[[103 121 133 137 138 145 139 153 107 135 121 123]
 [129 129 131 107 138 115 128 127 136 121 117 123]
 [114 131 139 130 137 134 138 149 115 127 125 119]]
->
[[114 131 139 130 137 134 138 149 115 127 125 119]
 [103 121 133 137 138 145 139 153 107 135 121 123]
 [129 129 131 107 138 115 128 127 136 121 117 123]]

[[147 109 124]
 [147 109 109]
 [108 145 105]
 [109 147 145]]
->
[[109 147 145]
 [147 109 124]
 [147 109 109]
 [108 145 105]]

[[105 111 107 142 127 148 108 125 143 124 151 108]
 [111 106 105 107 152 147 116 152 105 152 148 114]
 [145 149 148 149 108 111 143 107 148 108 108 146]]
->
[[145 149 148 149 108 111 143 107 148 108 108 146]
 [105 111 107 142 127 148 108 125 143 124 151 108]
 [111 106 105 107 152 147 116 152 105 152 148 114]]

[[108 121 121 131 135 145 111  99 126 124 124 131 140 132 120 112]
 [122 121 130 115 126 150 123 141 133 127 141 116 110 135 131 117]]
->
[[122 121 130 115 126 150 123 141 133 127 141 116 110 135 131 117]
 [108 121 121 131 135 145 111  99 126 124 124 131 140 132 120 112]]

[[115 110 118 143 146 127 119 110 132 104 124 146 127]
 [129 142 112 143 122 131 150 142 130 153 123 109 107]
 [141 124 108 115 148 128 121 132 133 136 127 138 144]
 [148 114 130 109 150 108 149 130 115 114 123 110 152]]
->
[[148 114 130 109 150 108 149 130 115 114 123 110 152]
 [115 110 118 143 146 127 119 110 132 104 124 146 127]
 [129 142 112 143 122 131 150 142 130 153 123 109 107]
 [141 124 108 115 148 128 121 132 133 136 127 138 144]]

[[133 145 117 120 138 134 138 118 140 130 121 113 110 119]
 [102 117 133 143 138 143 124 128 144 103 145 126 132 122]]
->
[[102 117 133 143 138 143 124 128 144 103 145 126 132 122]
 [133 145 117 120 138 134 138 118 140 130 121 113 110 119]]

[[145 137 111 126 125 130 109 143 139  99 112 124 128 101 132]
 [128 114 140 122 118 140 136 128 113 141 135 145 128 140 137]]
->
[[128 114 140 122 118 140 136 128 113 141 135 145 128 140 137]
 [145 137 111 126 125 130 109 143 139  99 112 124 128 101 132]]
---
[[135 133 146 155]
 [113 123 116 141]
 [148 101 117 124]
 [125 144 132 119]
 [118 136 116 143]]
->
[135 123 117 119]

[[131 128 136 133]
 [131 145 136 149]
 [131 128 136 128]
 [131 128 119 144]]
->
[131 145 136 144]

[[122 114]
 [121 100]
 [147 137]
 [136 127]]
->
[122 100]

[[117 106]
 [113 145]
 [102 131]
 [138 134]]
->
[117 145]

[[156 154]
 [148 128]
 [129 137]
 [118 116]]
->
[156 128]

[[126 109 124]
 [116 123 105]
 [125 110 121]
 [128 146 107]
 [135 133 135]]
->
[126 123 121]

[[140 123 141 138 140]
 [149 122 151 125 143]
 [136 124 137 104 140]
 [134  99 134 157 141]
 [119 139 117 121 125]]
->
[140 122 137 157 125]

[[149 150 139 129 139]
 [110 108 100 122 103]
 [150 131 139 100 109]]
->
[149 108 139]

[[149 122]
 [132 127]
 [119 156]
 [124 112]]
->
[149 127]
---
[[151 122 120 117 130 111]
 [135 145 147 145 129 117]
 [134 106 122 137 137 113]
 [122 150 124 117 118 148]
 [138 113 122 151 115 119]
 [156 127 134 122 115 117]
 [123 148 134 120 138 150]
 [128 115 143 112 117 145]]
->
[[128 123 156 138 122 134 135 151]
 [115 148 127 113 150 106 145 122]
 [143 134 134 122 124 122 147 120]
 [112 120 122 151 117 137 145 117]
 [117 138 115 115 118 137 129 130]
 [145 150 117 119 148 113 117 111]]

[[142 128 123  99]
 [138 119 124 135]
 [134 121 130 113]]
->
[[134 138 142]
 [121 119 128]
 [130 124 123]
 [113 135  99]]

[[125 130 133 131 131 125 126 126 131 126 131 125 126 124 125]
 [128 128 146 143 128 128 124 116 128 119 128 128 117 128 128]
 [110 141 128 128 148 111 128 128 145 128 145 109 128 103 105]
 [124 131 123 125 132 124 129 130 132 130 132 124 130 123 123]
 [128 128 151 145 128 128 123 114 128 117 128 128 115 128 128]]
->
[[128 124 110 128 125]
 [128 131 141 128 130]
 [151 123 128 146 133]
 [145 125 128 143 131]
 [128 132 148 128 131]
 [128 124 111 128 125]
 [123 129 128 124 126]
 [114 130 128 116 126]
 [128 132 145 128 131]
 [117 130 128 119 126]
 [128 132 145 128 131]
 [128 124 109 128 125]
 [115 130 128 117 126]
 [128 123 103 128 124]
 [128 123 105 128 125]]

[[142 139 140 149 124 125 125 146 126]
 [130 144 140 131 125 122 104 131 110]
 [143 123 126 153 110 126 128 149 128]
 [132 115 114 134 123 129 136 133 134]
 [130 144 139 131 124 121 102 131 108]]
->
[[130 132 143 130 142]
 [144 115 123 144 139]
 [139 114 126 140 140]
 [131 134 153 131 149]
 [124 123 110 125 124]
 [121 129 126 122 125]
 [102 136 128 104 125]
 [131 133 149 131 146]
 [108 134 128 110 126]]

[[135 128 124 135 123]
 [132 152 134 132 134]]
->
[[132 135]
 [152 128]
 [134 124]
 [132 135]
 [134 123]]

[[120 104 120 121 153 139 129 132]
 [137 154 139 137 100 115 127 122]]
->
[[137 120]
 [154 104]
 [139 120]
 [137 121]
 [100 153]
 [115 139]
 [127 129]
 [122 132]]
---
[[138 119 129 118 131 146  98]
 [101 115 137 119 128 137 127]
 [106 111 138 117 131 144 120]]
->
[[146  98 138 119 129 118 131]
 [137 127 101 115 137 119 128]
 [144 120 106 111 138 117 131]]

[[128 140 147 122]
 [118 105 136 139]
 [132 102 141 141]
 [121 112 134 133]
 [112 114 136 138]
 [119 112 124 126]]
->
[[147 122 128 140]
 [136 139 118 105]
 [141 141 132 102]
 [134 133 121 112]
 [136 138 112 114]
 [124 126 119 112]]

[[125 109 101 102 138]
 [138 119 135 135 151]
 [116 116 135 135 140]
 [114 129 136 136 126]
 [138 118 140 140 154]
 [105 132 125 124 124]]
->
[[102 138 125 109 101]
 [135 151 138 119 135]
 [135 140 116 116 135]
 [136 126 114 129 136]
 [140 154 138 118 140]
 [124 124 105 132 125]]

[[128 125 131 106 136 138 119 128 121 139]
 [128 122 124 135 132 136 125 133 116 136]
 [128 136 121 133 104 135 134 125 119 128]
 [128 106 105 113 124 123 145 120 121 124]
 [128 127 122 126 125 117 120 123 132 122]
 [128 138 135 117 121 135 124 129 121 127]
 [128 120 128 121 128 132 106 119 134 126]]
->
[[121 139 128 125 131 106 136 138 119 128]
 [116 136 128 122 124 135 132 136 125 133]
 [119 128 128 136 121 133 104 135 134 125]
 [121 124 128 106 105 113 124 123 145 120]
 [132 122 128 127 122 126 125 117 120 123]
 [121 127 128 138 135 117 121 135 124 129]
 [134 126 128 120 128 121 128 132 106 119]]

[[133 124 133 124 130 123 122 125]
 [126 131 135 130 125 124 127 121]
 [131 131 136 131 140 112 123 129]
 [131 136 131 123 126 124 128 121]
 [116 152 120 132 140 132 137 132]
 [125 141 122 130 126 128 133 122]
 [152 134 121 137 133 119 117 120]
 [122 137 130 128 130 123 127 119]
 [140 145 114 117 132 119 122 126]]
->
[[122 125 133 124 133 124 130 123]
 [127 121 126 131 135 130 125 124]
 [123 129 131 131 136 131 140 112]
 [128 121 131 136 131 123 126 124]
 [137 132 116 152 120 132 140 132]
 [133 122 125 141 122 130 126 128]
 [117 120 152 134 121 137 133 119]
 [127 119 122 137 130 128 130 123]
 [122 126 140 145 114 117 132 119]]

[[117 135 104 147 122 130 145 136 108 134 131 133 136 136 138]
 [116 127 134 138 126 110 127 125 142 124 122 136 129 156 127]
 [130 134 131 119 132 130 126 135 126 133 122 140 135 135 131]
 [135 130 131 127 129 123 128 115 139 127 133 132 124 136 138]]
->
[[136 138 117 135 104 147 122 130 145 136 108 134 131 133 136]
 [156 127 116 127 134 138 126 110 127 125 142 124 122 136 129]
 [135 131 130 134 131 119 132 130 126 135 126 133 122 140 135]
 [136 138 135 130 131 127 129 123 128 115 139 127 133 132 124]]
